Below is a small trained network, with its code and all its weights. Each question gives an input and a class and asks what happens when units are switched off, that is, made to give their printed mean instead of their output.

import numpy as np


def w(rows, s, z=0):
    codes = np.array(rows[::2]) - 128.0
    scale = np.full(codes.shape[1], s)
    scale[-1] = z or s
    return codes * scale


def norm(h):
    return h / np.sqrt((h * h).mean(-1, keepdims=True) + 1e-5)


def f(y):
    return y / 2 * (1 + np.tanh(0.7978845608 * (y + 0.044715 * y**3)))


def log_softmax(a):
    a = a - a.max(-1, keepdims=True)
    return a - np.log(np.exp(a).sum(-1, keepdims=True))


def net(x, mask):
    res = np.array(x, float).reshape(1, 7) / 4 @ E
    u = 0
    for l in range(2):
        y = f(norm(res) @ A[l][:, :-1].T + A[l][:, -1])
        res = res + np.where(mask[u : u + 5], y, B[l][:, -1]) @ B[l][:, :-1]
        u += 5
    return log_softmax(norm(res)[-1] @ U[:, :-1].T + U[:, -1])


A, B = {}, {}
E = w([
[96,29,98,87,168,193,58,119,171,134],'x0',
[123,126,130,132,129,127,125,127,128,125],'x1',
[131,125,126,127,127,127,127,130,123,130],'x2',
[128,128,133,124,122,127,126,127,131,126],'x3',
[137,123,135,118,126,126,133,124,124,129],'x4',
[248,99,120,199,66,170,96,116,239,159],'x5',
[87,83,138,147,155,97,220,254,206,134],'x6',
],0.0084)
A[0] = w([
[217,71,114,168,123,195,48,116,178,164,94],'0.n1',
[191,239,149,186,113,101,105,79,76,113,102],'0.n2',
[93,92,147,73,210,120,77,191,172,114,186],'0.n3',
[107,152,183,87,185,120,54,12,4,72,122],'0.n4',
[227,199,106,191,34,150,132,124,132,124,3],'0.n5',
],0.0042,0.0068)
B[0] = w([
[78,148,185,128,35,104,95,95,136,185,203],'0.n1',
[124,160,142,89,211,118,138,99,86,138,177],'0.n2',
[127,131,63,112,193,124,151,99,99,135,243],'0.n3',
[105,127,44,157,40,208,181,123,155,105,252],'0.n4',
[214,85,175,225,255,133,132,29,155,97,136],'0.n5',
],0.0068,0.0046)
A[1] = w([
[250,140,119,181,107,147,64,75,165,126,84],'1.n1',
[80,107,143,120,158,70,190,212,156,113,117],'1.n2',
[136,220,124,159,92,98,199,138,110,141,249],'1.n3',
[197,165,157,172,123,120,123,78,104,126,3],'1.n4',
[200,78,168,194,148,124,160,178,254,139,94],'1.n5',
],0.0081,0.0045)
B[1] = w([
[110,90,193,127,192,66,133,222,190,180,239],'1.n1',
[156,91,208,129,122,80,74,164,157,203,240],'1.n2',
[207,175,159,172,70,124,156,153,125,65,255],'1.n3',
[96,109,128,177,244,63,109,19,146,98,156],'1.n4',
[92,199,28,87,101,204,147,35,2,29,245],'1.n5',
],0.0085,0.0066)
U = w([
[174,221,108,151,78,150,186,117,73,38,196],'0',
[72,92,11,81,99,225,119,94,116,110,243],'1',
[151,145,232,135,87,47,169,226,114,143,6],'2',
[88,47,119,78,251,111,137,197,153,173,69],'3',
[173,156,199,189,175,54,115,67,176,133,150],'4',
[134,65,158,121,103,164,41,118,236,213,42],'5',
],0.016,0.0016)

Each question gives the input, the list of numbers given to net, and the class t.
The units are the neurons (one row each of A and B). Each row of codes is followed by its name. A weight is (code - 128) times the scale printed after its matrix; where a second scale follows, it is the last column's (A, B and U).
mask holds one flag per neuron, layer by layer. A switched-off neuron (its flag False) gives its mean, the last column of its row in B, instead of its output. The means were averaged over made-up inputs and are rounded, as every weight is.
A unit's drop is (log p(t) with every unit on - log p(t) with that unit switched off) / (log p(t) with every unit on - log p(t) with every unit switched off).
The circuit of an input: a set's keep is (log p(t) with only the set's units on - log p(t) with every unit switched off) / (log p(t) with every unit on - log p(t) with every unit switched off). Starting from all 10 units, units are removed one at a time, each time the one whose removal leaves the highest keep (on an exact tie, the one counted first), for as long as the keep stays at least 0.8.
circuit, biggest first: the units of the circuit, biggest drop first
unit that matters most: the unit with the biggest drop
k most important neurons: the k neurons with the biggest drops, biggest first
top k neurons in layer l: the k neurons of layer l with the biggest drops, biggest first
drop when u is switched off: that unit's drop, to one decimal
input [3,1,-6,5,-4,1,-5], class 5: circuit, biggest first : (1.n5)
input [3,7,7,-6,1,8,5], class 1: 2 most important neurons : (1.n5, 1.n3)
input [-5,-5,5,2,-8,8,2], class 0: top 2 neurons in layer 1 : (1.n5, 1.n2)
input [0,-7,-5,-6,-4,1,-7], class 4: 2 most important neurons : (1.n5, 1.n1)
input [1,2,0,0,-5,0,0], class 1: top 3 neurons in layer 1 : (1.n1, 1.n2, 1.n3)
input [-6,-5,-6,-5,-4,5,0], class 4: 2 most important neurons : (1.n4, 1.n1)
input [-8,2,6,-3,-1,6,-1], class 4: top 2 neurons in layer 1 : (1.n1, 1.n4)
input [2,-4,2,1,1,5,2], class 1: top 2 neurons in layer 1 : (1.n5, 1.n3)
input [-3,4,-5,3,-8,-8,1], class 2: 2 most important neurons : (1.n5, 1.n2)
input [0,-2,-3,-7,-1,1,-4], class 4: top 2 neurons in layer 1 : (1.n5, 1.n1)
input [1,-1,-3,3,-5,2,8], class 1: top 2 neurons in layer 1 : (1.n5, 1.n3)
input [2,1,-2,0,-4,5,3], class 1: 2 most important neurons : (1.n5, 1.n3)
input [-2,-7,3,-5,-7,3,8], class 0: drop when 1.n5 is switched off : 1.5
input [6,-7,-6,-4,-2,3,8], class 1: unit that matters most : 1.n5
input [-1,8,5,3,-6,3,-4], class 4: drop when 1.n4 is switched off : 0.2
input [-4,7,4,8,7,6,7], class 0: drop when 1.n5 is switched off : 1.2
input [-6,6,3,-7,-7,7,-6], class 4: drop when 1.n5 is switched off : 0.0
